Rows, each with its class
[  8.5  -5.4  -3.2   8.9  -6.8   0.9  -3.5   5.0   0.3   0.2 -16.7   4.4
  -9.5   7.4  -7.4   6.8  -1.0   2.3   2.0   4.0  -2.4  -4.1  -5.3   8.7
  -0.1  -2.4  -0.7   2.5  25.5  -4.7  -2.7 -17.1  -4.8  -4.7   9.0   0.5
   2.0  -7.0   2.2  -4.3  10.1  -0.2  -2.7   4.1  -3.5  11.9  -3.9  -2.5
  -0.1  -7.9  -5.5  15.1  -8.3  -3.5   5.0   7.7  -1.1 -18.4] : J966
[  9.3  -8.5  -3.2  -5.7   9.3  -1.3  -3.0  -3.5   0.0   5.8 -13.8  -9.0
 -13.2  -2.3  -5.6 -14.0   2.5   0.5  -7.8  12.8  -0.9 -18.5 -15.2   5.0
  12.9  -7.8  -1.3  -5.7   9.3  -0.3  -3.7 -20.7  -7.0   8.5   3.4   8.9
  -1.7   2.1   2.7   3.1   3.5  -1.9  -2.3   1.3 -29.7  12.0  -3.7 -12.8
   4.8   7.1   5.7   3.3 -14.6  -8.9  -9.9  -1.6  -3.0   1.6] : J966
[  2.0  -3.2  -1.1  -2.2   0.7   2.4 -12.0   0.0   6.4  -7.2  13.5 -11.7
   7.4 -23.8  -9.0  39.0   3.8 -11.3  -5.0  13.5   1.9 -32.0 -12.8   0.6
  -3.3   8.9  -0.1 -18.4   8.4   8.4   1.0  -4.5  11.3  16.8   1.4   1.9
   1.5   3.3   4.8  -8.2   9.9 -23.7  -7.3  -8.7  -0.2   4.2  -2.2   4.0
  -4.6   1.3  27.6  -1.3  12.7 -12.6   1.2  12.6  -2.0  29.0] : J966
[  2.3   2.5  -8.1  -3.8   0.5  -2.4   0.9   4.5  -5.2  -1.8   5.0  -6.6
  -2.6 -14.5  -2.5  31.9  24.4   7.3  -0.1   5.9   1.1 -62.6  -5.9   7.3
  -3.0  10.9   0.6 -11.8   4.9   2.5   2.2  10.8   1.6  -6.0   9.5   2.1
   2.3  -0.9  -2.3  -3.6 -16.9  11.6  -0.4 -16.5   3.2  23.8   3.0   6.2
   3.1 -10.9   7.3   6.6  -5.5   0.5   3.6   4.6  -2.7   6.1] : J966
[  4.1  11.5  -3.0  -6.6   1.3  -9.7   8.8   1.5   3.3  -4.9  -7.1  -3.0
   5.8 -11.0  -3.4  -0.3   0.8  13.5   2.4 -14.6   2.7 -38.0   8.2   1.1
  -2.4   6.3   0.7   7.0 -24.5  -2.9  62.6   1.6   3.8 -10.1  19.2 -17.8
   5.8  -2.7  -4.3   1.6  -4.7  23.1   8.6 -16.4   7.2  -0.1   2.9  -4.3
  -0.9 -13.9 -17.9  -0.1   2.6   3.5   5.4  -1.5  -8.1  -8.3] : J966
[ -8.3  -1.8  -2.4   2.1   1.1   5.1   2.6   3.5   2.8  -2.7  17.0  -3.0
   9.9 -15.7  -1.8  19.9   9.7  -4.0   0.8   6.2  -3.0 -29.2 -16.7  10.4
 -16.2  12.3   1.1  -8.8  10.7  -1.5 -11.2 -10.7   1.4   3.6   5.3   4.7
   2.5  -0.8  13.7  -1.7  -4.9 -19.1  -2.5  -6.7   0.8  -7.1   5.6  16.1
   8.7  -1.4   2.7   6.6  15.6   2.4  -5.4   8.5  -2.0 -10.4] : J966
[ -0.2   0.4 -15.9   0.6   7.3   8.0 -10.0  15.3  -1.0  -3.4 -10.5   4.7
  -2.4  -0.5   3.3  24.2  -0.2   1.3  -4.6   7.0   6.5   4.4  -7.1  -0.8
  -4.6  -8.8 -14.4  14.4  17.4   3.6   0.0   6.6   1.8   3.5 -16.2  -4.2
  -4.1   0.4  -1.0  -2.8   3.7   0.6  -5.0   5.7  -2.6  -3.6   4.0  -5.0
   7.0   2.4   4.8  -5.3   4.6  -0.8  -0.4   4.2   3.9  -5.1] : J966
[  0.2   3.9  -6.5  -0.2  -0.7   7.1  -7.6  20.6  -3.7 -12.9 -10.7  -6.1
 -15.2  18.6  -0.8  21.7  -0.7  -6.2  13.1 -12.1   4.2  15.2   5.3   7.0
  -2.3 -11.2   9.4   0.3   5.1  -0.2  17.4   4.9  -6.4  -8.0 -15.5   3.6
   0.6  -2.1  -1.4   1.2  -0.7  22.3   2.3  -0.8  11.3  -4.3  -6.1  -4.4
   4.5  -1.0  25.1  -1.4   8.1 -12.7  -4.5   2.4   5.0   4.0] : J966
[  2.1  -4.1  -1.3 -10.0   1.6  -5.6   5.5  -4.1   1.6  -4.5  33.8   5.4
  -9.8 -24.4  -1.4  -6.4   0.0  -0.2   8.6  10.3  -0.5 -52.7   7.8  -4.5
  -4.2   8.1   8.4  27.0  13.5   9.0 -13.8   0.3  -4.8  -0.8  21.8   0.3
   2.0  -6.1  11.3  -2.6 -19.0 -12.7   1.1 -15.3  -3.6  33.1  -4.5  12.8
 -11.2 -11.6  -6.5  -5.8 -22.3  10.1   1.6  -0.4  -5.3  36.7] : J966
[  7.0   1.2 -11.4   5.3   8.4   5.4  -4.2   4.6  -2.9   5.1  -7.1  -4.3
  -0.7 -11.1 -10.8  23.7   4.2  -2.5  -7.2   8.2   7.2 -42.9 -33.6   7.3
 -10.8  10.6  -1.2  -7.9   8.5   0.5  -9.6  -4.6  -8.8   5.0   5.6  -3.3
   0.5 -19.0   5.3  -4.5  -9.3   0.3   5.8  -5.4  -0.9   3.9  11.8   5.5
   1.9   1.0  -2.3   1.7  -2.8  -4.8  -5.9  10.1  -2.0  -4.8] : J966
[  8.7 -14.1   8.7   0.2  -7.7  -6.4   6.2  -0.5   6.7 -14.9  14.0  -9.8
  -3.9   7.5   2.3  -1.3   1.9  -9.5 -14.4  -5.0  -0.2 -37.7  -5.5  13.6
   3.8   5.4  -3.4 -11.0   0.1  -5.1   5.3 -21.0   7.4   5.5   6.5   0.0
  -1.2  -1.3  12.5  -1.9  -1.2 -20.9  -2.9  24.5   5.0   7.2  -8.1   6.0
  -6.5  -1.8  22.5   6.7   7.6 -11.2  -0.3   3.7  -4.2   1.9] : J966
[-12.9   6.5  -4.1   4.2   1.0  -7.8  -5.7 -10.8  -2.0   4.6  -3.0   2.8
 -10.1  -4.2  -2.4  -4.7   2.4   2.1  -6.0  22.5  12.7   0.9 -13.9  -4.7
   5.0   3.9   2.8  -4.9  28.0   2.4  -4.7 -31.4  -4.9   9.3   3.4   5.8
   6.8  -2.4   7.6  -7.0  11.2 -12.8  -9.8  14.1  -3.9   3.9   1.6   1.6
 -16.5   3.2  -7.3  -6.5 -17.7  -3.4  -1.6   1.4   6.7 -17.6] : J966
[  5.1 -15.6  -6.0   1.7  -6.8   0.9   3.5  18.7  -6.3   0.5  -6.6  -7.8
  -1.8   5.6  -1.7  15.7  -6.5   1.3 -11.8 -27.9  11.7 -56.6 -10.0  20.4
 -15.9 -11.3   1.0   1.6   1.5  -6.3  11.4 -12.8  -5.3  -2.8  -4.9  -4.5
  -3.2  -3.9   9.5   7.6  11.4  17.3  10.7  -8.1  16.0  -5.1   0.9  18.4
  10.0  -1.4  14.2 -14.6  25.9 -12.8  -5.3   4.7   5.5 -29.2] : J966
[ -0.4  -4.6  -6.9  -1.2   0.7   1.6  -2.0   9.1   8.4   9.6  -7.9  -5.1
   0.2  -4.9  -8.4  11.2  -1.2   4.0   9.2  -7.9  -9.8 -41.5 -17.2   3.0
   4.1   2.1  -1.6  -8.2   8.5   3.0   0.0 -11.8  -9.1  -9.4   5.8   1.0
  -3.4   3.0  -1.8   0.9 -12.9   3.5   7.2 -15.4  -1.9  12.9   2.3  -1.3
  -0.4   3.0  -1.0   6.3  -0.7 -20.2   0.3   7.3   2.7  16.4] : J966
[ -4.7   2.7 -12.8  -1.1  11.4   3.5   1.0  12.8  -7.7 -11.1  -5.6   1.3
  -1.2  -6.1  -0.5  18.8   7.1   6.2  -4.8   4.3   0.7 -40.2 -10.3   6.3
  -7.2   0.5  -3.4   3.5  13.2   4.8  -0.1  -2.7 -23.2  -4.2   3.1   9.8
  -1.6  -7.9   2.2  -9.1  -8.6  14.7   0.8  -3.9   0.5   4.7   4.5  12.1
   1.8  -9.7  -6.7  -4.6   5.1  -3.6  -7.7  -4.4   4.0 -19.7] : J966
[  0.0   8.9   2.5  -6.8  -5.9  -4.1  -0.2  -8.8  13.7   1.3  -6.0   0.7
   1.4 -16.3 -14.2  20.9   0.5  -3.7   0.0   8.8   4.5 -12.3  -6.9   0.5
  10.4  -3.8  -2.0   3.9   2.4   6.2   0.0   0.4   5.6   6.6   0.6   4.7
   7.1  -2.4  -4.3  -1.7  -2.7   9.9  -2.4  -2.7   6.6 -11.1   2.8 -11.4
   4.4  -7.8  -8.6  -1.0   4.8   1.1  -6.9  -0.8   3.3 -17.7] : J966
[  2.9  -2.6  11.8   0.3  -3.0  -3.9  -1.7  -0.9   1.6   4.6  -8.7  -8.4
   2.2   2.5  -1.4 -17.5  -2.2  -6.3  -3.6 -10.2   5.3 -16.2 -16.0   8.2
  12.1   0.4  -5.1 -11.0 -10.1  -5.7  -4.3 -30.0   9.3  13.6   3.7   1.7
  -7.5   4.4   4.4   3.4  10.4  -8.7   6.6   5.1   3.2  -9.2   3.4   0.8
  -1.2   4.7  -8.9   0.4  11.7 -10.6 -12.6   7.8   3.0 -20.1] : J966
[  2.5  -2.8   2.7  -1.5   3.5  -8.3   3.2   7.9  -2.7   3.9   8.8  -8.0
 -14.9  -6.7   2.0  -5.2  -7.4   4.4  -2.4 -14.3   0.6 -57.6   4.8   7.2
   6.6   3.5   0.8 -12.7  -2.1  -8.8   1.2 -19.8   0.5  -5.1  -0.5   6.7
  -2.1   6.4  -4.1  -2.4  -9.4   7.5   5.9 -15.2  11.8  28.2 -11.0  -0.3
  -0.5   0.1   5.9   8.1  -5.8  -5.9   1.0   1.3  -4.3  22.5] : J966
[  1.3   7.1  -4.0   3.9   1.1   1.2  -6.2  -5.4   0.4  -7.0  -0.9   8.1
   2.9 -24.9   0.8  19.7   6.3  -1.3  -8.9  25.7  -8.2 -48.5 -30.0  -0.3
  -2.3  12.6   2.3  -5.1  38.8   5.3  -8.7  -6.4 -13.8  11.3   5.7   3.3
   0.8  -2.0  12.8  -9.5  -7.2 -18.8  -7.0   3.1  -5.1  19.3   7.9   7.2
  -3.4  -4.1  -9.1  -4.0  -7.4  -0.1   2.8  13.3   3.1 -22.4] : J966
[ -0.6 -13.1  16.8   2.6   5.2  -1.7   3.6 -12.4  15.8   6.8   6.6  -4.4
  -3.8  -0.8  -1.3 -34.6  -5.0  -3.2 -11.4  12.4   1.6  29.2   4.6 -13.3
  18.8  -2.8   2.9  -4.1  -3.2  -2.8   0.2 -12.2   7.7  11.6  -0.3   7.2
   3.0   4.2  -9.8  -9.4  12.4 -14.7  -3.7   7.0   4.8  -3.1  -0.4  -9.0
  -4.5  11.7  -3.1   8.0 -13.4  -2.3  -0.1  -6.5   7.7  14.1] : J966
[ 11.9  -7.7   5.8  -1.6  -8.1 -11.4   3.6   8.8   0.5   2.5  23.5  -9.0
  -1.3  -4.2   1.1   3.2  -0.1   4.8  -4.7  -9.6   3.1 -20.0   5.8  12.2
  -4.7 -11.7   1.9  10.6  -1.7  -3.5  -4.7 -10.1   1.4   4.6   1.1   7.6
  -0.4  -3.5  18.4  -5.5   2.3   5.5   5.8  -6.4   6.1  11.5 -17.5   1.7
   5.1 -10.2  12.5  -0.1  12.7  -4.2  -2.0  -3.6   0.4 -16.0] : J966
[ 10.1  -9.1   7.0   3.1  -7.3  -0.2  -6.6  12.3   0.7   5.7 -11.9  -8.3
   1.0   3.6  -2.6   3.2  -4.5   4.2 -12.1   6.2   1.1  -1.7 -12.2   2.7
  15.2 -14.1  -2.2  -6.3  32.0  -8.1  -3.2 -27.4  -8.9   7.0  -3.2   8.3
  -4.3   3.0   0.4 -12.7  18.3  -4.3  -2.3  17.7   9.3  12.9   0.4  -7.2
  -2.6   3.0   0.3  16.9 -16.0 -17.2   4.6   8.2   0.3  -7.4] : J966
[  5.7  -6.9  -5.6   4.0  -4.4  39.6  -3.6  14.6  -6.9   1.5  11.9   1.8
  -4.5  -1.8  -7.5  34.8   3.8   2.2   1.2   6.1   4.6 -14.2  -8.4   4.7
 -14.0  16.3  -0.1 -10.5  36.5   6.3 -12.7  -3.2  -7.2   8.2   2.6  -0.4
  -9.6 -17.3   9.3  -5.7  -3.5   0.0  -6.4  -4.8 -14.1  12.9 -19.7  16.0
   1.5  -9.8  13.0   4.8  -6.7   2.0  -3.7   4.1   0.4   7.3] : J966
[  0.7   6.9  -3.3 -17.1   3.8  -1.0  -2.0 -10.3   4.2  -0.9   0.0  -6.8
 -12.0 -24.0  -9.3  29.2   1.8  19.3  -5.8  20.0   0.9 -57.7 -10.9   0.0
  19.3   4.8   5.4  -2.6   9.8  -4.4 -13.1  -6.5 -11.8  -4.6   6.9  11.9
   3.7 -10.5  -3.9  -6.2 -16.8  18.5  -3.8 -24.1   6.1  35.5   4.7 -12.5
   3.6 -12.1 -11.5  21.8 -27.4   6.5   0.4  -1.9  -6.4  17.0] : J966
[  3.4  -9.1  -2.1  -2.5  18.1  -3.3   3.8 -10.3   4.6  -8.4  32.6  -5.7
 -15.9 -28.0  -2.7  34.2  -0.3  11.0   3.9   2.8   5.4 -62.6  13.5   5.1
   7.4  16.1   1.1 -22.3  -6.1  -1.9 -15.4  -5.4  -3.0   4.0   7.0   4.2
  -1.6   1.8  -9.5   6.1 -30.8   1.5  -3.3 -31.4   2.3  50.7 -11.6  12.8
  -2.6 -23.3  13.0   8.5 -22.4   1.6  16.0   0.7  -5.8  62.6] : J966
[  3.8  -6.2   1.9   8.7  -3.6  -2.7  -8.6   0.3  -2.8  -0.5   2.2  -5.7
  -0.5  -0.5  -7.4  21.9  -1.4   1.4 -15.5  -2.3   1.2 -15.2 -12.0  12.9
  -5.5   1.8  -9.4  -1.7  12.3   0.6   3.7  -0.1  -0.6   1.8   0.3   9.1
   1.8   2.2   5.9  -4.5  -2.0  -4.9  -1.8   6.3   0.5  -4.1  16.2   4.3
  -4.5  -5.7  16.6   8.2   4.6  -1.6   1.1   5.1 -13.7  -8.9] : J966
[ -6.4   6.8 -10.3  -0.7  15.3   5.3  -0.9   0.3   3.9  -6.1  -5.2   3.7
   0.9   0.1   6.1  36.1   0.4   5.5   3.6  11.8   9.6 -22.2  -5.4  -3.4
  -2.8   6.9  -1.4  -3.3  -3.3   4.8 -14.2   9.2  -2.8   5.3  -8.7  -1.4
   1.0   2.0 -16.1   0.8 -23.4  12.3 -19.8 -17.6  -1.1   9.6  10.9  -7.1
   0.2  23.5  -5.0  -2.9  -9.2   0.3   1.6   8.8   6.3  30.2] : J871
